Here is a tiny trained network, its code and every weight. The questions are about switching its units off for an input and a target symbol, where a switched-off unit gives its printed mean instead of its output.

import numpy as np


def w(rows, s, z=0):
    codes = np.array(rows[::2]) - 128.0
    scale = np.full(codes.shape[1], s)
    scale[-1] = z or s
    return codes * scale


def f(y):
    return y / 2 * (1 + np.tanh(0.7978845608 * (y + 0.044715 * y**3)))


def softmax(a):
    e = np.exp(a - a.max(-1, keepdims=True))
    return e / e.sum(-1, keepdims=True)


def log_softmax(a):
    a = a - a.max(-1, keepdims=True)
    return a - np.log(np.exp(a).sum(-1, keepdims=True))


def net(x, mask):
    ids = ['ΓΘΞΠΣΩεημτ'.index(c) for c in x.split()]
    T = len(ids)
    res = E[ids] + P[:T]
    u = 0
    for l in range(2):
        q, k, v = (res @ M[l].T for M in (Q, K, V))
        z = softmax(np.where(np.tri(T) > 0, q @ k.T / 3**0.5, -1e9)) @ v
        res = res + np.where(mask[u], z, O[l][:, -1]) @ O[l][:, :-1]
        u += 1
        y = f(res @ A[l][:, :-1].T + A[l][:, -1])
        res = res + np.where(mask[u : u + 8], y, B[l][:, -1]) @ B[l][:, :-1]
        u += 8
    return log_softmax(res[-1] @ U[:, :-1].T + U[:, -1])


Q, K, V, O, A, B = {}, {}, {}, {}, {}, {}
E = w([
[97,83,154],'Γ',
[120,112,182],'Θ',
[55,153,105],'Ξ',
[79,139,85],'Π',
[71,40,124],'Σ',
[125,113,81],'Ω',
[68,144,151],'ε',
[132,250,106],'η',
[158,182,216],'μ',
[152,205,34],'τ',
],0.021)
P = w([
[78,255,116],'0',
[105,198,118],'1',
[122,196,111],'2',
[144,186,104],'3',
[156,184,94],'4',
[162,194,76],'5',
[180,165,81],'6',
[195,141,83],'7',
],0.0087)
Q[0] = w([
[10,75,6],'0.h0',
[31,254,119],'0.h0',
[151,238,70],'0.h0',
],0.0087)
K[0] = w([
[145,92,59],'0.h0',
[252,110,149],'0.h0',
[184,233,121],'0.h0',
],0.011)
V[0] = w([
[34,19,158],'0.h0',
[253,255,166],'0.h0',
[80,83,79],'0.h0',
],0.0072)
O[0] = w([
[142,254,131,26],'0.h0',
[169,100,137,252],'0.h0',
[129,110,119,79],'0.h0',
],0.018,0.0035)
A[0] = w([
[139,171,145,139],'0.n0',
[102,185,243,231],'0.n1',
[8,80,88,223],'0.n2',
[145,150,31,142],'0.n3',
[236,126,87,175],'0.n4',
[152,93,160,4],'0.n5',
[142,182,147,26],'0.n6',
[176,138,170,147],'0.n7',
],0.012,0.0033)
B[0] = w([
[180,40,44,160],'0.n0',
[72,10,115,254],'0.n1',
[199,245,158,230],'0.n2',
[254,108,155,157],'0.n3',
[134,187,192,204],'0.n4',
[134,248,163,181],'0.n5',
[68,86,56,150],'0.n6',
[24,114,161,160],'0.n7',
],0.0056,0.0086)
Q[1] = w([
[225,91,162],'1.h0',
[189,109,169],'1.h0',
[2,141,156],'1.h0',
],0.0098)
K[1] = w([
[239,115,124],'1.h0',
[254,126,233],'1.h0',
[45,75,75],'1.h0',
],0.006)
V[1] = w([
[66,174,85],'1.h0',
[167,169,101],'1.h0',
[77,141,255],'1.h0',
],0.0083)
O[1] = w([
[151,76,153,47],'1.h0',
[134,166,33,65],'1.h0',
[35,54,1,255],'1.h0',
],0.0076,0.0042)
A[1] = w([
[105,150,189,126],'1.n0',
[42,104,179,152],'1.n1',
[181,11,182,253],'1.n2',
[133,120,20,24],'1.n3',
[161,88,168,180],'1.n4',
[186,48,169,71],'1.n5',
[71,158,132,150],'1.n6',
[171,30,92,126],'1.n7',
],0.012,0.0043)
B[1] = w([
[207,75,128,137],'1.n0',
[254,63,114,227],'1.n1',
[49,199,190,253],'1.n2',
[127,118,251,139],'1.n3',
[53,204,129,169],'1.n4',
[119,207,83,175],'1.n5',
[110,125,32,163],'1.n6',
[129,221,215,186],'1.n7',
],0.0075,0.011)
U = w([
[148,85,91,254],'Γ',
[88,74,220,164],'Θ',
[107,139,132,40],'Ξ',
[228,136,148,153],'Π',
[11,177,33,64],'Σ',
[142,144,135,94],'Ω',
[147,122,154,64],'ε',
[159,156,113,134],'η',
[35,163,138,66],'μ',
[192,168,180,71],'τ',
],0.011,0.0086)

Each question gives the input, a string of symbols that net reads in full, and the target symbol t.
The units are the heads (3 rows each of Q, K, V and O) and the neurons (one row each of A and B). Each row of codes is followed by its name. A weight is (code - 128) times the scale printed after its matrix; where a second scale follows, it is the last column's (O, A, B and U).
mask holds one flag per unit, layer by layer, with each layer's heads first. A switched-off unit (its flag False) gives its mean, the last column of its rows in O or B, instead of its output. The means were averaged over made-up inputs and are rounded, as every weight is.
A unit's drop is (log p(t) with every unit on - log p(t) with that unit switched off) / (log p(t) with every unit on - log p(t) with every unit switched off).
The circuit of an input: a set's keep is (log p(t) with only the set's units on - log p(t) with every unit switched off) / (log p(t) with every unit on - log p(t) with every unit switched off). Starting from the 12 units with the biggest drops (on a tie, the unit counted first), units are removed one at a time, each time the one whose removal leaves the highest keep (on an exact tie, the one counted first), for as long as the keep stays at least 0.8.
units of the circuit, in order: the units of the circuit, biggest drop first
most important unit: the unit with the biggest drop
k most important neurons: the k neurons with the biggest drops, biggest first
top k neurons in layer l: the k neurons of layer l with the biggest drops, biggest first
drop of u: that unit's drop, to one decimal
input μ Θ Γ Σ μ Γ μ Ξ, target Θ: units of the circuit, in order	0.h0, 1.n3, 1.h0, 0.n7
input Γ Σ Ω Θ μ ε Ω, target Θ: top 3 neurons in layer 0	0.n5, 0.n4, 0.n3
input η Θ Ω Γ Σ τ Γ Ξ, target τ: most important unit	0.n2
input Θ Γ Ω, target Π: 4 most important neurons	0.n3, 0.n1, 1.n2, 0.n7
input η Γ Θ τ Γ η, target τ: 3 most important neurons	0.n1, 0.n3, 0.n5
input Θ Σ Γ, target Γ: 2 most important neurons	0.n1, 1.n2
input η Ω μ Θ Θ Γ Γ ε, target Γ: top 3 neurons in layer 1	1.n2, 1.n7, 1.n4
input Γ Γ ε μ Ω, target Θ: top 4 neurons in layer 0	0.n5, 0.n4, 0.n7, 0.n3
input Γ Π τ Σ η μ, target Θ: top 3 neurons in layer 0	0.n7, 0.n5, 0.n4
input ε Σ Π μ μ μ Θ ε, target Θ: 4 most important neurons	1.n3, 0.n7, 0.n4, 1.n7
input Θ Θ Π ε, target Γ: 2 most important neurons	1.n2, 1.n1
input Γ Γ Θ Ω μ Γ μ η, target Θ: 2 most important neurons	1.n3, 0.n5
input Ω Γ τ Π, target τ: top 3 neurons in layer 0	0.n2, 0.n1, 0.n7
input Γ Γ Θ τ η η, target τ: top 2 neurons in layer 1	1.n6, 1.n0
input μ μ Γ Γ Γ Γ τ, target τ: most important neuron	0.n3
input Σ η μ Ξ, target Θ: 3 most important neurons	1.n3, 0.n4, 0.n5
input μ Γ Γ Π Θ η μ Π, target Θ: drop of 1.h0	0.8
input Ω Ξ Θ Σ Γ η, target μ: drop of 1.n2	0.5
input Γ μ η, target Θ: drop of 0.n7	0.0
input Γ Ω Π η Γ Σ Σ, target Σ: drop of 1.h0	-0.2
input Ω Γ Γ, target Γ: most important neuron	1.n2
input Θ Γ Σ Γ Θ Ω, target Π: 3 most important neurons	0.n3, 0.n1, 1.n2
